Below are the code and all the weights of a small trained network. Each question names an input and a target symbol and asks about switching units off, where a switched-off unit gives its printed mean instead of its output.

import numpy as np


def w(rows, s, z=0):
    codes = np.array(rows[::2]) - 128.0
    scale = np.full(codes.shape[1], s)
    scale[-1] = z or s
    return codes * scale


def f(y):
    return y / 2 * (1 + np.tanh(0.7978845608 * (y + 0.044715 * y**3)))


def softmax(a):
    e = np.exp(a - a.max(-1, keepdims=True))
    return e / e.sum(-1, keepdims=True)


def log_softmax(a):
    a = a - a.max(-1, keepdims=True)
    return a - np.log(np.exp(a).sum(-1, keepdims=True))


def net(x, mask):
    ids = ['ΓΔΘαβζμπσφψω'.index(c) for c in x.split()]
    T = len(ids)
    res = E[ids] + P[:T]
    u = 0
    for l in range(3):
        q, k, v = (res @ M[l].T for M in (Q, K, V))
        z = softmax(np.where(np.tri(T) > 0, q @ k.T / 3**0.5, -1e9)) @ v
        res = res + np.where(mask[u], z, O[l][:, -1]) @ O[l][:, :-1]
        u += 1
        y = f(res @ A[l][:, :-1].T + A[l][:, -1])
        res = res + np.where(mask[u : u + 8], y, B[l][:, -1]) @ B[l][:, :-1]
        u += 8
    return log_softmax(res[-1] @ U[:, :-1].T + U[:, -1])


Q, K, V, O, A, B = {}, {}, {}, {}, {}, {}
E = w([
[3,100,157],'Γ',
[139,69,86],'Δ',
[136,59,122],'Θ',
[134,65,74],'α',
[140,93,192],'β',
[116,105,184],'ζ',
[109,154,120],'μ',
[137,177,242],'π',
[109,170,83],'σ',
[106,132,70],'φ',
[24,253,47],'ψ',
[139,78,55],'ω',
],0.02)
P = w([
[243,144,100],'0',
[222,152,85],'1',
[206,158,78],'2',
[190,156,65],'3',
[165,153,54],'4',
[170,148,46],'5',
[145,155,41],'6',
[131,152,25],'7',
[122,155,30],'8',
[97,163,38],'9',
[66,163,15],'10',
[87,150,14],'11',
[91,134,4],'12',
],0.0033)
Q[0] = w([
[170,145,241],'0.h0',
[108,110,43],'0.h0',
[131,233,254],'0.h0',
],0.0095)
K[0] = w([
[249,96,78],'0.h0',
[86,77,64],'0.h0',
[202,156,174],'0.h0',
],0.011)
V[0] = w([
[238,193,220],'0.h0',
[161,176,185],'0.h0',
[255,144,31],'0.h0',
],0.006)
O[0] = w([
[2,94,72,3],'0.h0',
[174,162,125,91],'0.h0',
[48,59,53,110],'0.h0',
],0.0077,0.0044)
A[0] = w([
[139,64,103,209],'0.n0',
[96,175,97,46],'0.n1',
[152,69,69,89],'0.n2',
[132,143,178,159],'0.n3',
[151,18,104,254],'0.n4',
[73,144,72,189],'0.n5',
[138,193,136,64],'0.n6',
[54,10,177,117],'0.n7',
],0.013,0.0047)
B[0] = w([
[30,218,118,197],'0.n0',
[246,127,168,183],'0.n1',
[80,156,153,167],'0.n2',
[61,122,100,159],'0.n3',
[53,183,155,254],'0.n4',
[155,174,70,240],'0.n5',
[114,127,164,189],'0.n6',
[140,93,254,205],'0.n7',
],0.008,0.0053)
Q[1] = w([
[112,50,125],'1.h0',
[220,2,123],'1.h0',
[150,78,75],'1.h0',
],0.0093)
K[1] = w([
[182,57,110],'1.h0',
[84,3,116],'1.h0',
[60,42,9],'1.h0',
],0.0054)
V[1] = w([
[72,14,8],'1.h0',
[112,253,124],'1.h0',
[140,79,156],'1.h0',
],0.0054)
O[1] = w([
[70,111,145,33],'1.h0',
[188,193,101,254],'1.h0',
[2,195,113,75],'1.h0',
],0.007,0.0095)
A[1] = w([
[132,106,68,135],'1.n0',
[148,110,175,163],'1.n1',
[223,110,72,85],'1.n2',
[2,125,13,43],'1.n3',
[108,133,43,136],'1.n4',
[167,189,124,255],'1.n5',
[150,10,87,170],'1.n6',
[166,114,129,57],'1.n7',
],0.0087,0.0048)
B[1] = w([
[148,195,118,136],'1.n0',
[115,110,60,141],'1.n1',
[96,189,179,202],'1.n2',
[2,204,155,143],'1.n3',
[138,150,74,154],'1.n4',
[96,168,81,250],'1.n5',
[138,154,186,120],'1.n6',
[186,50,141,129],'1.n7',
],0.0079,0.014)
Q[2] = w([
[120,91,122],'2.h0',
[83,69,104],'2.h0',
[2,173,103],'2.h0',
],0.011)
K[2] = w([
[120,124,19],'2.h0',
[11,79,51],'2.h0',
[105,222,87],'2.h0',
],0.011)
V[2] = w([
[60,117,62],'2.h0',
[176,207,165],'2.h0',
[128,91,5],'2.h0',
],0.013)
O[2] = w([
[236,185,211,133],'2.h0',
[71,2,105,251],'2.h0',
[166,115,130,123],'2.h0',
],0.0071,0.033)
A[2] = w([
[20,88,180,79],'2.n0',
[103,96,110,88],'2.n1',
[190,119,127,161],'2.n2',
[200,118,79,95],'2.n3',
[84,215,90,118],'2.n4',
[157,55,128,255],'2.n5',
[191,130,12,73],'2.n6',
[156,56,220,111],'2.n7',
],0.011,0.0098)
B[2] = w([
[232,138,176,245],'2.n0',
[164,104,164,191],'2.n1',
[124,254,110,138],'2.n2',
[96,124,154,142],'2.n3',
[151,106,110,201],'2.n4',
[77,209,87,249],'2.n5',
[186,53,247,217],'2.n6',
[109,13,47,167],'2.n7',
],0.0091,0.014)
U = w([
[89,142,34,254],'Γ',
[123,123,170,107],'Δ',
[121,65,247,32],'Θ',
[117,128,160,135],'α',
[151,107,130,31],'β',
[147,106,142,49],'ζ',
[157,124,108,134],'μ',
[115,113,147,166],'π',
[252,92,142,68],'σ',
[193,152,29,94],'φ',
[141,37,116,129],'ψ',
[79,147,97,221],'ω',
],0.013,0.0066)

Each question gives the input, a string of symbols that net reads in full, and the target symbol t.
The units are the heads (3 rows each of Q, K, V and O) and the neurons (one row each of A and B). Each row of codes is followed by its name. A weight is (code - 128) times the scale printed after its matrix; where a second scale follows, it is the last column's (O, A, B and U).
mask holds one flag per unit, layer by layer, with each layer's heads first. A switched-off unit (its flag False) gives its mean, the last column of its rows in O or B, instead of its output. The means were averaged over made-up inputs and are rounded, as every weight is.
A unit's drop is (log p(t) with every unit on - log p(t) with that unit switched off) / (log p(t) with every unit on - log p(t) with every unit switched off).
The circuit of an input: a set's keep is (log p(t) with only the set's units on - log p(t) with every unit switched off) / (log p(t) with every unit on - log p(t) with every unit switched off). Starting from the 12 units with the biggest drops (on a tie, the unit counted first), units are removed one at a time, each time the one whose removal leaves the highest keep (on an exact tie, the one counted first), for as long as the keep stays at least 0.8.
circuit, biggest first: the units of the circuit, biggest drop first
most important unit: the unit with the biggest drop
top k neurons: the k neurons with the biggest drops, biggest first
k most important neurons of layer l: the k neurons of layer l with the biggest drops, biggest first
input π σ Θ σ μ ω Γ σ σ μ, target Γ: circuit, biggest first => [2.n6]
input β β ψ σ φ Θ ζ σ ψ β π, target ψ: 2 most important neurons of layer 1 => [1.n2, 1.n1]
input φ σ α σ σ β σ Θ ω σ σ, target σ: circuit, biggest first => [2.h0, 0.h0, 2.n5]
input β σ ψ Γ ψ ψ σ σ β φ β β, target Γ: circuit, biggest first => [2.n6, 2.n5]
input σ Γ Δ, target Γ: top 2 neurons => [2.n6, 2.n0]
input φ β π Θ β Θ, target Θ: circuit, biggest first => [0.n4, 0.n7, 0.h0]
input φ σ ζ, target Γ: circuit, biggest first => [2.h0, 2.n6]
input σ σ σ Γ, target ψ: top 4 neurons => [2.n7, 0.n7, 0.n5, 1.n5]
input σ σ β σ β ω, target ω: top 3 neurons => [1.n3, 0.n4, 2.n6]
input ζ ψ ζ φ σ σ σ, target ψ: top 2 neurons => [0.n1, 1.n2]
input Γ β φ σ β σ β Θ Δ α, target Γ: top 2 neurons => [2.n6, 2.n0]
input ζ σ σ σ σ σ σ β σ Δ Γ, target ψ: circuit, biggest first => [2.n7, 0.n7, 2.n6]
input σ ψ β σ ψ ω β Γ σ Γ φ σ μ, target Γ: top 2 neurons => [2.n6, 1.n5]
input β Δ Γ ψ ζ σ β ψ φ Γ β, target Γ: most important unit => 1.n5
input ψ φ ζ σ β Θ Δ σ σ π ζ, target ψ: top 3 neurons => [2.n7, 0.n7, 0.n5]
input π π ψ β β ψ β ψ, target ψ: top 2 neurons => [1.n2, 2.n6]
input Θ σ φ Δ β β β ω ζ, target σ: top 2 neurons => [0.n1, 1.n3]
input μ ζ β φ, target φ: top 2 neurons => [1.n3, 2.n0]
input π σ β, target ψ: 2 most important neurons of layer 2 => [2.n7, 2.n6]
input β σ ω ψ, target ψ: top 2 neurons => [2.n6, 0.n1]
input Θ Γ σ ψ ζ Θ ψ σ β μ, target ψ: top 2 neurons => [0.n1, 2.n0]
input Δ σ σ Γ σ, target Γ: circuit, biggest first => [2.n0]
input σ φ σ σ σ β β φ, target φ: 2 most important neurons of layer 2 => [2.n0, 2.n4]
